Below is a small trained network, with its code and all its weights. Each question gives an input and a target symbol and asks what happens when units are switched off, that is, made to give their printed mean instead of their output.

import numpy as np


def w(rows, s, z=0):
    codes = np.array(rows[::2]) - 128.0
    scale = np.full(codes.shape[1], s)
    scale[-1] = z or s
    return codes * scale


def norm(h):
    return h / np.sqrt((h * h).mean(-1, keepdims=True) + 1e-5)


def f(y):
    return np.maximum(y, 0)


def softmax(a):
    e = np.exp(a - a.max(-1, keepdims=True))
    return e / e.sum(-1, keepdims=True)


def log_softmax(a):
    a = a - a.max(-1, keepdims=True)
    return a - np.log(np.exp(a).sum(-1, keepdims=True))


def net(x, mask):
    ids = ['ΣΨαεζλτ'.index(c) for c in x.split()]
    T = len(ids)
    res = E[ids] + P[:T]
    q, k, v = (norm(res) @ M[0].T for M in (Q, K, V))
    z = softmax(np.where(np.tri(T) > 0, q @ k.T / 2**0.5, -1e9)) @ v
    res = res + np.where(mask[0], z, O[0][:, -1]) @ O[0][:, :-1]
    y = f(norm(res) @ A[0][:, :-1].T + A[0][:, -1])
    res = res + np.where(mask[1:13], y, B[0][:, -1]) @ B[0][:, :-1]
    return log_softmax(norm(res)[-1] @ U[:, :-1].T + U[:, -1])


Q, K, V, O, A, B = {}, {}, {}, {}, {}, {}
E = w([
[98,168,174],'Σ',
[105,174,76],'Ψ',
[18,100,207],'α',
[5,92,148],'ε',
[163,173,124],'ζ',
[80,99,82],'λ',
[122,115,74],'τ',
],0.018)
P = w([
[77,167,149],'0',
[208,54,207],'1',
[113,210,75],'2',
[181,103,171],'3',
[79,254,81],'4',
[178,101,171],'5',
[114,249,72],'6',
],0.0078)
Q[0] = w([
[210,8,140],'head 1',
[100,157,48],'head 1',
],0.016)
K[0] = w([
[210,2,136],'head 1',
[52,141,129],'head 1',
],0.017)
V[0] = w([
[2,197,235],'head 1',
[156,234,226],'head 1',
],0.0086)
O[0] = w([
[30,248,119,238],'head 1',
[136,190,142,252],'head 1',
],0.012,0.0048)
A[0] = w([
[88,212,95,171],'neuron 1',
[118,152,115,60],'neuron 2',
[90,47,208,132],'neuron 3',
[68,68,117,125],'neuron 4',
[88,205,101,174],'neuron 5',
[68,214,119,140],'neuron 6',
[187,176,95,230],'neuron 7',
[196,168,105,103],'neuron 8',
[181,148,10,3],'neuron 9',
[175,169,249,54],'neuron 10',
[150,129,212,162],'neuron 11',
[171,184,94,183],'neuron 12',
],0.015,0.0035)
B[0] = w([
[178,108,112,239],'neuron 1',
[119,122,156,145],'neuron 2',
[38,247,83,150],'neuron 3',
[141,98,223,148],'neuron 4',
[178,106,99,233],'neuron 5',
[151,90,80,246],'neuron 6',
[62,67,151,187],'neuron 7',
[95,156,237,163],'neuron 8',
[216,185,202,142],'neuron 9',
[252,160,168,174],'neuron 10',
[59,169,192,157],'neuron 11',
[25,155,120,186],'neuron 12',
],0.019,0.014)
U = w([
[243,167,122,65],'Σ',
[93,100,115,70],'Ψ',
[91,251,124,69],'α',
[46,145,75,121],'ε',
[126,123,198,254],'ζ',
[37,79,139,159],'λ',
[115,19,150,100],'τ',
],0.012,0.0037)

Each question gives the input, a string of symbols that net reads in full, and the target symbol t.
The units are the heads (2 rows each of Q, K, V and O) and the neurons (one row each of A and B). Each row of codes is followed by its name. A weight is (code - 128) times the scale printed after its matrix; where a second scale follows, it is the last column's (O, A, B and U).
mask holds one flag per unit, heads first, then neurons. A switched-off unit (its flag False) gives its mean, the last column of its rows in O or B, instead of its output. The means were averaged over made-up inputs and are rounded, as every weight is.
A unit's drop is (log p(t) with every unit on - log p(t) with that unit switched off) / (log p(t) with every unit on - log p(t) with every unit switched off).
The circuit of an input: a set's keep is (log p(t) with only the set's units on - log p(t) with every unit switched off) / (log p(t) with every unit on - log p(t) with every unit switched off). Starting from the 12 units with the biggest drops (on a tie, the unit counted first), units are removed one at a time, each time the one whose removal leaves the highest keep (on an exact tie, the one counted first), for as long as the keep stays at least 0.8.
circuit, biggest first: the units of the circuit, biggest drop first
most important unit: the unit with the biggest drop
k most important neurons: the k neurons with the biggest drops, biggest first
drop when u is switched off: that unit's drop, to one decimal
input ζ ζ ζ ε, target ε: 3 most important neurons	neuron 3; neuron 10; neuron 8
input α ζ ζ ε α λ, target λ: circuit, biggest first	neuron 10
input λ α τ α λ, target Σ: circuit, biggest first	neuron 7; head 1
input ζ Σ ζ Ψ λ ζ ζ, target τ: circuit, biggest first	neuron 7; neuron 3; head 1
input ζ ζ α ζ ζ λ, target λ: circuit, biggest first	head 1; neuron 10; neuron 3
input τ ε λ, target ζ: circuit, biggest first	head 1; neuron 4; neuron 6
input α ε τ τ, target τ: 2 most important neurons	neuron 10; neuron 12
input ε ζ Ψ α α Σ ζ, target ε: 3 most important neurons	neuron 10; neuron 12; neuron 7
input ζ Σ λ ε, target ε: 4 most important neurons	neuron 10; neuron 3; neuron 7; neuron 9
input ζ Ψ Ψ ζ ζ Ψ λ, target Σ: 2 most important neurons	neuron 9; neuron 7
input λ α ζ, target τ: 2 most important neurons	neuron 7; neuron 10
input ζ λ α ε α, target Σ: drop when neuron 12 is switched off	0.4
input λ ε λ, target τ: drop when head 1 is switched off	0.3
input τ Σ τ, target ζ: most important unit	head 1
input ζ ζ α, target Σ: drop when neuron 7 is switched off	0.2
input λ ζ ζ ζ, target ζ: drop when neuron 10 is switched off	0.2
